[ 1.61 -0.23 -2.35 -0.57 -1.49  0.03  1.38  1.74  0.16  0.91  0.40  2.30
  0.52  0.31 -0.86  0.48 -0.61 -2.97  0.91 -0.30 -3.65 -0.58  0.71  0.53
 -2.70  0.17  0.39 -0.36  2.01  0.82  0.34 -0.46  1.75 -0.99] -> (19), (5)
[ 0.45  1.33 -2.46 -0.51 -0.70 -0.45 -0.36  1.00 -0.29  2.74  0.61  0.97
 -0.72 -0.28 -1.37  1.29 -0.46 -2.85  0.86  0.01 -0.74 -0.76  1.32 -0.48
 -3.22  0.49  0.20  0.11  0.56  0.44  0.32 -0.05  2.18 -0.81] -> (26), (5)
[ 1.03  0.43 -2.31 -0.01 -0.66 -0.60 -0.30  2.03 -0.15  0.25 -0.07  1.20
 -0.03  1.36 -2.10  1.51 -0.15 -2.54  0.72 -0.47 -0.41  0.22  0.97 -0.26
 -1.83  1.16  1.89 -1.05  0.31  0.07 -0.01 -0.88  2.26 -0.39] -> (26), (5)
[ 0.73  0.04 -1.47 -1.32 -0.30 -0.04  0.10  1.60 -0.57  1.92  0.23 -0.37
 -0.30  0.14 -1.43  1.50 -0.19 -2.64  1.31 -1.04 -1.90  0.59  0.06 -1.11
 -0.92 -0.21  0.70 -1.72  0.08  0.45 -0.09 -1.26  2.41 -0.52] -> (26), (5)
[ 0.70  2.10  1.14 -0.07 -0.73 -1.24 -0.09  1.00 -0.88  2.00  0.18  2.11
 -0.40  0.69  0.21  1.78  1.76 -1.82  0.40 -0.94 -1.70  0.89  0.80 -0.34
 -2.37 -0.31  0.59 -1.35  1.41 -0.35  0.01 -0.82  2.15  0.42] -> (26), (14)
[ 0.79  1.46 -1.84 -0.77 -1.06 -0.56 -0.53  1.13 -0.32  2.11  1.15 -0.65
 -0.26 -0.47 -1.12  0.88  2.17 -1.72 -0.12 -0.46 -0.94 -0.83  1.13 -1.18
 -0.92  0.87  0.28 -1.12  1.71  0.28 -0.08 -1.19  1.89 -0.95] -> (26), (5)
[ 0.88  1.45 -1.57  0.31 -0.87 -0.60 -0.72  1.82 -0.19  2.69  0.06  0.78
 -0.29 -0.12 -1.43  0.86  0.24 -2.78  1.05 -0.92  1.04 -0.15 -0.20 -0.65
 -0.97  0.79  0.82 -0.40  0.38  0.57  0.31  0.48  1.47 -0.91] -> (26), (5)
[ 1.78  1.39 -2.35 -0.90 -1.38 -0.80 -0.32  2.54 -0.31  1.70  0.21  1.32
 -0.55 -0.07 -0.82  1.33  0.23 -2.14  0.36 -1.02 -3.45  0.80  0.01 -0.01
 -2.61 -0.06  0.03 -0.42  1.02  0.77  0.06 -1.02  4.83 -1.00] -> (26), (14)
[ 1.46  1.06 -1.51 -0.82 -0.12 -0.35 -0.21  1.09 -1.08  1.35  0.63  0.14
 -0.74  0.26 -1.73  1.24 -0.19 -1.95  0.97 -1.03 -2.75  0.56  0.28 -0.28
 -0.40  0.38  0.18 -0.65  1.01  0.12  0.68 -1.52  1.69 -0.84] -> (26), (5)
[ 0.74  0.92 -0.99 -0.30  1.40 -0.38  0.19 -0.14 -0.77  1.55  0.81 -0.73
 -0.28 -0.47 -1.38  0.88  0.04 -1.47  1.65 -0.92 -2.73 -0.35  1.26 -0.75
 -0.67  0.67  1.88 -1.95  1.11 -0.53  0.22 -1.16  1.01 -0.18] -> (26), (5)
[ 0.51  1.91 -1.54 -1.36 -0.30 -0.41  0.34  1.73 -1.03  1.24 -0.35  0.57
 -0.32  0.64 -0.39  1.31 -0.14 -1.43  1.05 -0.45 -4.04 -0.15  0.23 -0.44
 -2.33  0.27  0.32 -0.71  1.81  0.80 -0.26 -1.20  2.92 -0.75] -> (26), (14)
[ 1.04 -0.40 -0.61 -0.66  0.11 -0.09  0.25  0.90 -1.00  1.50  0.25  0.11
 -0.27 -0.03 -0.66  1.14 -0.60 -0.55  0.74  0.16 -4.21  0.16 -0.56  0.50
 -0.24 -0.01 -0.46 -1.10  0.16 -0.03 -0.48 -1.22  0.17 -0.10] -> (19), (5)
[ 0.13  1.36 -1.23 -0.31 -0.64  0.40  0.12  2.37  0.10  1.70  0.02  0.78
 -0.85  0.20 -0.90  0.88 -0.03 -3.47  1.00 -0.81 -2.78  0.19  0.40 -0.46
 -1.31  0.56  0.24 -1.58  1.28 -0.22  0.53 -0.98  1.26 -0.75] -> (26), (5)
[ 1.38  0.85 -2.08 -0.99 -0.14 -0.73 -0.05  0.07 -0.48  2.14  0.43 -0.07
 -0.42  0.44 -1.53  1.44  0.12 -2.15  1.52 -1.28 -1.40  5.08  1.66 -1.08
 -0.25  0.28  0.56 -1.84  1.01 -0.31  0.05 -1.39  2.22 -1.13] -> (26), (5)
[ 1.13  1.11 -1.04 -0.84 -0.74 -0.52 -0.84  0.82 -0.85  1.73 -0.29  0.22
  0.21  0.01 -0.33  0.33  0.18 -0.94  0.45 -1.58 -3.85  0.44 -0.48 -0.39
 -2.36  0.02  0.14 -1.05  2.02  0.98  0.09 -1.46  2.21 -0.67] -> (26), (10)
[ 0.91  0.74 -1.91 -0.27 -0.70  0.32 -0.60  1.25 -0.73  1.76  0.41  0.59
 -0.33  0.69 -1.85  1.01  0.34 -3.17  0.87  0.05  0.16 -0.58 -0.08  0.11
 -2.38  1.32  0.55 -0.93  0.65 -0.29  0.28 -0.68  1.87 -0.56] -> (26), (5)
[ 0.63  1.40 -2.38 -0.69 -0.39 -0.67  0.92  2.01 -1.30  1.28  0.32  1.52
  0.64  0.53  0.61  0.89  1.05 -2.62  1.18 -0.68 -3.13 -0.35  0.32  0.27
 -2.49  1.41 -0.11 -0.73  1.92  0.12  0.34 -1.14  1.68 -0.58] -> (26), (14)
[ 1.57  1.65 -0.26 -1.64 -0.56 -0.24  1.58  0.78 -1.54  1.49  0.20  0.60
  0.53  0.32 -0.01  0.35 -0.73 -1.71  1.91 -1.30 -6.78  0.33 -0.48 -0.02
 -1.79  0.44 -0.57 -0.58  1.05  0.80  0.71 -1.58  1.40 -0.70] -> (26), (10)
[ 0.32  1.03 -1.28 -1.14  1.11 -0.55  2.23 -0.04 -1.19  0.87  0.50 -0.32
  0.15 -1.54 -0.63 -0.20 -0.50 -0.88  0.28 -0.25 -5.38  0.77  0.58  0.17
  0.33  0.50 -0.54 -1.95  2.16  0.57 -0.09 -1.10  0.62  0.12] -> (26), (10)
[ 2.41  1.21 -2.54 -0.66 -1.68 -1.10 -0.54  1.93 -0.21  1.63 -0.19  1.70
  0.15  0.56 -3.83  1.33 -0.20 -3.03  0.73 -0.12 -3.51  0.35  0.05 -0.32
 -2.76  0.45  0.49 -1.04  0.90  0.72  0.05  0.02  1.42 -1.05] -> (19), (5)
[ 0.98 -0.07 -2.21  0.53 -0.60 -0.29 -0.26  1.28  1.31  1.43 -0.12  1.65
 -0.68  0.33 -1.40  1.17  0.69 -2.73  0.13 -0.50  0.23  0.46  0.78 -1.10
 -1.71  1.29  0.55 -0.47  0.83  0.24  0.64 -0.85  1.83 -0.74] -> (26), (5)
[ 0.69  1.61 -1.66 -0.66 -0.11 -0.63  0.80  1.85 -1.48  0.49  1.48  1.06
  0.43  0.92 -0.20  1.39 -0.42 -2.35  0.67 -1.16 -3.92  1.28 -0.07 -0.16
 -2.65  0.42  0.39 -0.68  1.12  0.07  0.30 -1.01  1.44 -0.60] -> (26), (10)
[ 2.24 -1.02 -1.51 -0.47 -0.79  0.44  0.08  2.41  0.36  1.12 -0.16  0.65
  0.02 -0.01 -1.15  0.50 -0.74 -2.10  0.57 -0.99 -2.71 -0.33  0.64  1.01
 -1.23 -0.15  0.48 -1.22  1.75 -0.07  0.33 -0.61  1.88 -0.81] -> (19), (5)
[ 2.26  1.93 -1.97 -1.15 -0.82 -0.69  0.40  2.08 -1.48  1.16  0.63  1.16
  0.17  0.46 -0.37  1.14  1.00 -1.88  0.76 -1.16 -3.77  0.66 -0.33 -0.38
 -2.72  0.55 -0.01 -1.26  0.96  0.34  2.61 -2.47  2.11 -0.53] -> (26), (14)
[ 0.93  0.67 -1.60  0.09 -0.96 -0.30 -0.34  1.29  0.15  2.98  0.38  0.50
 -0.43 -0.06 -1.48  1.65  0.65 -2.94  0.91 -0.72 -0.26 -0.10  1.12 -0.58
 -1.39  0.71  0.70 -0.99  0.74  0.51  0.07 -1.15  1.94 -1.57] -> (26), (5)
[ 0.65  1.35 -0.79 -0.25 -1.49  0.15 -1.30  1.32 -0.12  2.91  0.08 -0.55
 -1.33 -0.80 -1.04  2.57  1.92 -1.63  2.10 -1.53  2.01 -0.45  1.94 -2.34
 -0.62  0.10  0.95 -0.26  1.00 -0.50 -0.30 -1.08  3.03 -3.86] -> (26), (5)
[ 0.74  1.88 -1.02 -0.32 -0.88  0.04 -0.46  1.73  0.09  2.37  0.68  0.96
 -0.06  0.04 -1.00  1.58 -0.18 -2.40  1.15 -1.58  0.02 -1.25  0.54 -2.36
 -1.25  0.56  0.45 -0.73  0.90  0.02 -0.21 -0.80  2.16 -0.87] -> (26), (5)
[ 1.18  1.37 -1.73 -0.48 -0.61 -0.30  0.03  1.86 -0.35  1.76  0.54  0.52
 -0.65 -0.01 -1.37  0.92  0.36 -3.10  0.70 -0.23 -0.62  1.06  1.13 -0.25
 -1.98  0.50  0.75 -0.68  0.57 -0.19  0.58 -0.91  2.01 -0.80] -> (26), (5)
[ 0.04  1.36 -2.19 -0.47  0.22 -0.89  0.07  1.53  0.28  1.60  0.97  0.68
 -0.17 -0.65 -0.69  1.74 -0.04 -3.03  0.76 -0.45  0.07 -0.15  1.21 -0.78
 -1.29  1.36  0.46 -1.14 -0.16 -0.53  0.53 -1.09  1.99 -0.59] -> (26), (5)
[ 0.24  1.27 -1.22  0.82  0.28  0.03  1.01  1.25 -2.26  1.24 -0.11 -0.44
 -0.30 -0.07  0.24  0.80 -0.95 -0.78  0.83 -1.40 -4.16  0.93  0.02 -0.37
 -1.48  0.50  0.44 -0.50  0.69 -0.17 -0.09 -1.49  1.17 -0.05] -> (26), (14)
[ 1.11  1.06 -1.45 -0.96 -0.71 -0.20  1.22  2.79 -0.15  1.71  0.04  1.60
 -0.32  0.26 -1.07  0.90  1.10 -2.08  0.53 -1.13 -2.44  0.30  0.97 -0.36
 -3.80  0.26  0.44  0.03  2.07  0.27  0.42 -1.52  2.31 -0.61] -> (26), (10)
[ 0.73  1.28 -1.65 -0.27 -0.31 -0.17 -0.07  1.49 -0.83  1.49  0.33  1.02
 -0.69  0.24 -0.62  1.15  0.30 -1.47  1.34 -0.93 -1.06  0.47  0.62 -1.17
 -2.06  0.47  0.63 -1.25  0.29 -0.11 -0.08 -0.89  1.70  0.00] -> (26), (5)
[-0.35  0.54 -1.08 -0.02 -0.39 -0.35 -0.59  0.22 -2.02  1.87  0.34 -0.56
 -0.37  0.18 -0.80  1.49  1.40 -2.15  1.72 -2.37  1.36  0.10  1.43 -1.52
 -0.71  0.29  1.23 -1.01  0.07  0.16  0.20 -1.19  1.96 -0.50] -> (26), (5)
[-0.18  1.30 -1.46 -0.78  0.08 -0.37  0.03  0.96 -0.55  1.47 -0.61  0.13
  0.36  0.03 -0.57  1.44  1.40 -0.52  0.59 -0.70 -1.47  0.44  0.95 -0.42
 -2.35  0.11  0.84  0.56  1.43  0.34  0.27 -1.14  1.84 -0.62] -> (26), (10)
[-0.10  1.44 -1.30 -0.96  1.10 -0.65  0.84  1.34 -1.28  1.54  0.22 -0.16
  0.13  0.27 -0.71 -0.14  1.07 -1.11  0.46 -1.31 -2.18  0.68 -0.33 -0.68
 -2.47 -0.06  0.38 -1.66  1.58  0.47  0.19 -1.36  1.78 -0.52] -> (26), (14)
